Here is a tiny trained network, its code and every weight. The questions are about switching its units off for an input and a class, where a switched-off unit gives its printed mean instead of its output.

import numpy as np


def w(rows, s, z=0):
    codes = np.array(rows[::2]) - 128.0
    scale = np.full(codes.shape[1], s)
    scale[-1] = z or s
    return codes * scale


def norm(h):
    return h / np.sqrt((h * h).mean(-1, keepdims=True) + 1e-5)


def f(y):
    return y / 2 * (1 + np.tanh(0.7978845608 * (y + 0.044715 * y**3)))


def log_softmax(a):
    a = a - a.max(-1, keepdims=True)
    return a - np.log(np.exp(a).sum(-1, keepdims=True))


def net(x, mask):
    res = np.array(x, float).reshape(1, 7) / 4 @ E
    u = 0
    for l in range(3):
        y = f(norm(res) @ A[l][:, :-1].T + A[l][:, -1])
        res = res + np.where(mask[u : u + 13], y, B[l][:, -1]) @ B[l][:, :-1]
        u += 13
    return log_softmax(norm(res)[-1] @ U[:, :-1].T + U[:, -1])


A, B = {}, {}
E = w([
[83,128,8,214],'x0',
[236,115,140,181],'x1',
[127,129,128,128],'x2',
[129,132,127,127],'x3',
[115,255,178,185],'x4',
[127,127,131,133],'x5',
[130,130,128,127],'x6',
],0.0076)
A[0] = w([
[148,125,145,77,155],'L0N0',
[94,86,255,138,194],'L0N1',
[101,143,70,156,56],'L0N2',
[148,136,92,95,59],'L0N3',
[41,121,120,173,179],'L0N4',
[76,109,117,138,112],'L0N5',
[125,134,140,145,60],'L0N6',
[117,206,129,135,123],'L0N7',
[146,117,96,97,100],'L0N8',
[116,138,132,121,59],'L0N9',
[107,126,111,126,139],'L0N10',
[161,154,104,124,3],'L0N11',
[135,69,94,113,49],'L0N12',
],0.011,0.005)
B[0] = w([
[99,144,2,141,185],'L0N0',
[104,187,24,104,253],'L0N1',
[118,160,55,120,149],'L0N2',
[158,41,243,172,108],'L0N3',
[75,179,66,125,209],'L0N4',
[122,177,97,44,146],'L0N5',
[147,115,193,151,106],'L0N6',
[58,166,199,199,177],'L0N7',
[66,62,153,200,132],'L0N8',
[190,111,134,182,106],'L0N9',
[90,146,62,120,141],'L0N10',
[197,113,210,112,99],'L0N11',
[96,52,215,121,152],'L0N12',
],0.0042,0.005)
A[1] = w([
[168,134,166,28,157],'L1N0',
[130,176,146,179,32],'L1N1',
[112,144,251,59,159],'L1N2',
[131,39,50,106,227],'L1N3',
[146,58,127,121,108],'L1N4',
[88,111,81,214,63],'L1N5',
[130,93,134,122,85],'L1N6',
[92,130,127,108,1],'L1N7',
[179,102,102,219,108],'L1N8',
[144,207,152,166,87],'L1N9',
[219,110,107,147,67],'L1N10',
[90,116,132,128,75],'L1N11',
[210,133,120,202,49],'L1N12',
],0.011,0.0031)
B[1] = w([
[165,143,58,199,186],'L1N0',
[108,117,162,144,148],'L1N1',
[180,154,39,157,170],'L1N2',
[99,155,157,208,254],'L1N3',
[119,138,167,186,157],'L1N4',
[197,154,100,117,167],'L1N5',
[121,130,146,153,126],'L1N6',
[160,126,153,77,123],'L1N7',
[147,165,139,43,163],'L1N8',
[99,115,168,182,181],'L1N9',
[98,141,178,54,155],'L1N10',
[145,149,152,98,127],'L1N11',
[146,127,198,2,159],'L1N12',
],0.0083,0.0072)
A[2] = w([
[122,16,95,109,197],'L2N0',
[67,182,85,225,253],'L2N1',
[181,173,192,67,171],'L2N2',
[205,161,97,108,173],'L2N3',
[91,83,190,220,100],'L2N4',
[110,16,118,135,146],'L2N5',
[139,1,88,140,96],'L2N6',
[218,152,29,165,57],'L2N7',
[117,202,159,81,209],'L2N8',
[243,53,198,127,128],'L2N9',
[76,151,74,100,135],'L2N10',
[24,105,107,98,96],'L2N11',
[90,149,83,124,82],'L2N12',
],0.0094,0.0033)
B[2] = w([
[96,254,184,192,141],'L2N0',
[179,54,175,121,244],'L2N1',
[47,96,83,112,152],'L2N2',
[105,104,78,135,154],'L2N3',
[151,59,187,108,154],'L2N4',
[83,192,189,168,139],'L2N5',
[102,165,140,207,140],'L2N6',
[133,62,71,127,163],'L2N7',
[80,39,130,143,164],'L2N8',
[119,203,136,50,151],'L2N9',
[238,128,169,95,159],'L2N10',
[176,196,161,50,149],'L2N11',
[168,102,135,104,146],'L2N12',
],0.0083,0.012)
U = w([
[140,72,144,106,254],'0',
[100,140,195,220,84],'1',
[162,106,11,158,78],'2',
[109,172,133,10,61],'3',
],0.014,0.0087)

Each question gives the input, the list of numbers given to net, and the class t.
The units are the neurons (one row each of A and B). Each row of codes is followed by its name. A weight is (code - 128) times the scale printed after its matrix; where a second scale follows, it is the last column's (A, B and U).
mask holds one flag per neuron, layer by layer. A switched-off neuron (its flag False) gives its mean, the last column of its row in B, instead of its output. The means were averaged over made-up inputs and are rounded, as every weight is.
A unit's drop is (log p(t) with every unit on - log p(t) with that unit switched off) / (log p(t) with every unit on - log p(t) with every unit switched off).
The circuit of an input: a set's keep is (log p(t) with only the set's units on - log p(t) with every unit switched off) / (log p(t) with every unit on - log p(t) with every unit switched off). Starting from the 12 units with the biggest drops (on a tie, the unit counted first), units are removed one at a time, each time the one whose removal leaves the highest keep (on an exact tie, the one counted first), for as long as the keep stays at least 0.8.
circuit, biggest first: the units of the circuit, biggest drop first
unit that matters most: the unit with the biggest drop
k most important neurons: the k neurons with the biggest drops, biggest first
top k neurons in layer l: the k neurons of layer l with the biggest drops, biggest first
input [-5,-2,1,2,-5,8,1], class 1: circuit, biggest first => [L1N8 L2N0]
input [-1,4,1,-3,-3,5,1], class 3: circuit, biggest first => [L2N9 L1N10]
input [-8,0,-1,-3,6,1,-1], class 2: unit that matters most => L1N2
input [2,-4,-5,7,3,7,-3], class 0: circuit, biggest first => [L2N1 L1N3]
input [2,4,-8,5,4,-4,-7], class 0: circuit, biggest first => [L1N3 L1N12]
input [1,-5,-5,0,4,0,-7], class 3: top 3 neurons in layer 1 => [L1N3 L1N0 L1N4]
input [1,8,-4,7,-7,1,0], class 3: circuit, biggest first => [L2N9 L1N10 L2N1]
input [-6,-5,3,3,-1,-5,-3], class 2: circuit, biggest first => [L1N0 L1N2]
input [-4,5,-5,3,-1,4,-8], class 3: circuit, biggest first => [L2N9 L2N1]
input [-6,8,2,5,-8,5,3], class 1: top 3 neurons in layer 2 => [L2N6 L2N0 L2N5]
input [1,-5,0,5,3,-4,-1], class 0: top 3 neurons in layer 1 => [L1N8 L1N12 L1N10]
input [-8,3,6,-5,5,5,-2], class 2: top 2 neurons in layer 1 => [L1N2 L1N3]
input [-1,-7,-7,3,-3,-6,3], class 3: top 2 neurons in layer 2 => [L2N11 L2N4]
input [-8,-8,3,-6,-3,0,6], class 2: circuit, biggest first => [L1N2 L1N0]
input [3,8,4,0,-5,4,3], class 3: top neuron in layer 1 => [L1N8]
input [6,8,-4,-6,4,-7,-1], class 3: top 2 neurons in layer 1 => [L1N12 L1N8]
input [-2,5,0,-2,-4,3,-8], class 3: top 3 neurons in layer 1 => [L1N10 L1N8 L1N9]
input [-7,3,5,5,6,-2,8], class 2: 2 most important neurons => [L1N2 L1N3]
input [2,0,-7,2,1,-7,2], class 0: top 3 neurons in layer 0 => [L0N0 L0N1 L0N7]
input [-4,4,-5,0,0,-7,6], class 2: unit that matters most => L1N0
input [0,5,3,0,4,4,-2], class 3: top 2 neurons in layer 1 => [L1N12 L1N3]
input [7,-8,-5,-4,2,-3,-6], class 3: top 3 neurons in layer 0 => [L0N5 L0N0 L0N1]
input [5,1,4,5,3,-8,7], class 0: top 3 neurons in layer 0 => [L0N1 L0N0 L0N7]
input [-5,-6,-2,1,-6,4,-1], class 1: top 3 neurons in layer 2 => [L2N0 L2N6 L2N5]
input [4,0,2,6,4,-8,-6], class 0: 2 most important neurons => [L2N1 L1N3]
input [-1,-6,-4,-4,-3,-7,1], class 3: top 2 neurons in layer 2 => [L2N11 L2N4]
input [4,-7,-7,5,-1,-2,-3], class 3: circuit, biggest first => [L2N11]
